[[-18.5  12.2  67.7  -9.0  -0.1  23.6   7.3]
 [ 29.8  -5.2   7.8 -10.4  -4.4  -9.7   0.6]
 [ -7.8  44.0  18.8   8.8  22.2 -13.2   4.0]
 [-10.3  40.7  21.1  10.4  25.3 -11.9   2.6]
 [-14.3  44.6  27.8  27.0  42.8 -27.9   1.4]
 [ 15.3  -3.5  -6.7   8.9  -9.2  -3.3  -9.6]
 [  5.9  -0.6  -8.3  20.1 -19.6   0.9   8.7]
 [  6.7   3.9  -7.7  23.7 -21.2   4.5   7.4]
 [-22.3  10.6  68.0  -9.2   1.0  28.3   8.1]
 [ -8.9  43.0  20.2   8.0  26.3  -7.7   3.9]
 [ 13.0  -7.5  -3.9   7.1 -14.8  -2.5  -7.1]]
->
[[ 23.6   7.3 -18.5  12.2  67.7  -9.0  -0.1]
 [ -9.7   0.6  29.8  -5.2   7.8 -10.4  -4.4]
 [-13.2   4.0  -7.8  44.0  18.8   8.8  22.2]
 [-11.9   2.6 -10.3  40.7  21.1  10.4  25.3]
 [-27.9   1.4 -14.3  44.6  27.8  27.0  42.8]
 [ -3.3  -9.6  15.3  -3.5  -6.7   8.9  -9.2]
 [  0.9   8.7   5.9  -0.6  -8.3  20.1 -19.6]
 [  4.5   7.4   6.7   3.9  -7.7  23.7 -21.2]
 [ 28.3   8.1 -22.3  10.6  68.0  -9.2   1.0]
 [ -7.7   3.9  -8.9  43.0  20.2   8.0  26.3]
 [ -2.5  -7.1  13.0  -7.5  -3.9   7.1 -14.8]]

[[ 26.6  69.4 -37.8  27.8 -64.7 -24.4  11.4 -33.0 -19.8  15.2 -55.8 -59.2]
 [ 23.3  63.7 -35.8  25.3 -58.5 -19.9  12.2 -31.4 -16.4  12.3 -53.0 -53.7]
 [ 18.7  52.8 -30.1  21.1 -48.3 -15.6  11.2 -26.4 -13.0  10.1 -45.9 -44.0]
 [ 19.5  59.1 -34.3  23.9 -53.3 -18.2  12.8 -28.4 -14.0  12.1 -49.1 -49.9]
 [ 17.9  51.4 -29.5  20.5 -46.6 -15.5  10.8 -25.3 -12.4   9.9 -43.4 -42.3]
 [ 23.5  64.1 -36.0  25.1 -59.0 -19.2  12.7 -32.1 -15.9  11.9 -54.1 -53.0]
 [ 23.9  66.7 -37.2  25.6 -61.1 -21.2  12.5 -32.0 -15.7  13.1 -52.8 -52.5]
 [ 24.8  69.1 -39.1  27.1 -63.0 -21.2  13.4 -34.1 -16.9  13.1 -56.5 -57.1]]
->
[[-55.8 -59.2  26.6  69.4 -37.8  27.8 -64.7 -24.4  11.4 -33.0 -19.8  15.2]
 [-53.0 -53.7  23.3  63.7 -35.8  25.3 -58.5 -19.9  12.2 -31.4 -16.4  12.3]
 [-45.9 -44.0  18.7  52.8 -30.1  21.1 -48.3 -15.6  11.2 -26.4 -13.0  10.1]
 [-49.1 -49.9  19.5  59.1 -34.3  23.9 -53.3 -18.2  12.8 -28.4 -14.0  12.1]
 [-43.4 -42.3  17.9  51.4 -29.5  20.5 -46.6 -15.5  10.8 -25.3 -12.4   9.9]
 [-54.1 -53.0  23.5  64.1 -36.0  25.1 -59.0 -19.2  12.7 -32.1 -15.9  11.9]
 [-52.8 -52.5  23.9  66.7 -37.2  25.6 -61.1 -21.2  12.5 -32.0 -15.7  13.1]
 [-56.5 -57.1  24.8  69.1 -39.1  27.1 -63.0 -21.2  13.4 -34.1 -16.9  13.1]]

[[ 45.3 -24.5   7.1]
 [ 62.6   0.5 -22.6]
 [ 57.2 -25.8   3.2]
 [ 35.4  16.5   8.9]]
->
[[-24.5   7.1  45.3]
 [  0.5 -22.6  62.6]
 [-25.8   3.2  57.2]
 [ 16.5   8.9  35.4]]

[[ 23.1  26.8  12.9  23.0  13.4  29.7   1.3  14.1  34.1  10.9  26.5  24.8
   18.5  31.6]
 [ -6.6 -32.4 -47.8 -28.0 -60.0 -43.2   1.3  11.3 -63.7 -24.7 -71.4 -24.1
  -22.5 -66.3]
 [-49.8 -53.0 -23.4 -44.8 -21.6 -65.5  -3.4 -34.6 -71.8 -23.8 -51.5 -49.9
  -35.2 -65.0]
 [-22.0 -14.8   2.8 -11.3   8.1 -23.5  -2.5 -22.6 -20.1  -5.4  -5.5 -15.7
   -7.4 -15.2]]
->
[[ 18.5  31.6  23.1  26.8  12.9  23.0  13.4  29.7   1.3  14.1  34.1  10.9
   26.5  24.8]
 [-22.5 -66.3  -6.6 -32.4 -47.8 -28.0 -60.0 -43.2   1.3  11.3 -63.7 -24.7
  -71.4 -24.1]
 [-35.2 -65.0 -49.8 -53.0 -23.4 -44.8 -21.6 -65.5  -3.4 -34.6 -71.8 -23.8
  -51.5 -49.9]
 [ -7.4 -15.2 -22.0 -14.8   2.8 -11.3   8.1 -23.5  -2.5 -22.6 -20.1  -5.4
   -5.5 -15.7]]

[[ 15.6  10.5   4.4  35.4   5.3   3.5   2.7   7.4  12.1   6.8   5.2  16.6]
 [ 46.1  -5.3  20.9  59.0  13.3 -13.8   9.9  29.9  32.9   7.6  24.9  42.6]]
->
[[  5.2  16.6  15.6  10.5   4.4  35.4   5.3   3.5   2.7   7.4  12.1   6.8]
 [ 24.9  42.6  46.1  -5.3  20.9  59.0  13.3 -13.8   9.9  29.9  32.9   7.6]]

[[-54.7   2.0   3.1 -58.4]
 [-33.7   7.0 -31.9 -62.0]
 [ 49.2 -52.1  -5.3  11.2]
 [-33.4  38.7  12.1  20.3]
 [ 48.1  38.1 -35.6 -33.1]]
->
[[  3.1 -58.4 -54.7   2.0]
 [-31.9 -62.0 -33.7   7.0]
 [ -5.3  11.2  49.2 -52.1]
 [ 12.1  20.3 -33.4  38.7]
 [-35.6 -33.1  48.1  38.1]]

[[ 46.5  63.7  15.8   2.8  36.8 -25.4 -11.0]
 [ 21.0  34.8   0.4   1.3  18.5  -7.5  -0.6]
 [ 25.0  31.0  12.6   1.9  20.8 -12.0  -4.7]
 [  0.6   4.4  -4.1  -0.2   0.3  -0.3   0.2]
 [-53.9 -72.7 -21.2  -4.4 -48.2  19.8   3.7]
 [-52.1 -65.8 -25.5  -4.4 -45.9  20.7   5.4]
 [-20.2 -34.4   1.5  -0.7 -15.4  11.3   4.5]
 [  3.3   6.7  -2.4  -0.6  -0.6  -7.3  -5.8]
 [-37.9 -49.6 -16.2  -2.9 -32.3  16.7   5.4]]
->
[[-25.4 -11.0  46.5  63.7  15.8   2.8  36.8]
 [ -7.5  -0.6  21.0  34.8   0.4   1.3  18.5]
 [-12.0  -4.7  25.0  31.0  12.6   1.9  20.8]
 [ -0.3   0.2   0.6   4.4  -4.1  -0.2   0.3]
 [ 19.8   3.7 -53.9 -72.7 -21.2  -4.4 -48.2]
 [ 20.7   5.4 -52.1 -65.8 -25.5  -4.4 -45.9]
 [ 11.3   4.5 -20.2 -34.4   1.5  -0.7 -15.4]
 [ -7.3  -5.8   3.3   6.7  -2.4  -0.6  -0.6]
 [ 16.7   5.4 -37.9 -49.6 -16.2  -2.9 -32.3]]

[[ -2.3   5.8  -3.9]
 [ 27.9  34.1  -4.0]
 [-24.8 -17.4 -31.6]
 [-29.6  -4.0 -33.9]
 [ 70.1 -58.3  22.5]
 [ 37.4 -61.3  19.2]
 [ 32.2  18.8   0.3]
 [ -5.9 -24.3 -22.5]]
->
[[  5.8  -3.9  -2.3]
 [ 34.1  -4.0  27.9]
 [-17.4 -31.6 -24.8]
 [ -4.0 -33.9 -29.6]
 [-58.3  22.5  70.1]
 [-61.3  19.2  37.4]
 [ 18.8   0.3  32.2]
 [-24.3 -22.5  -5.9]]
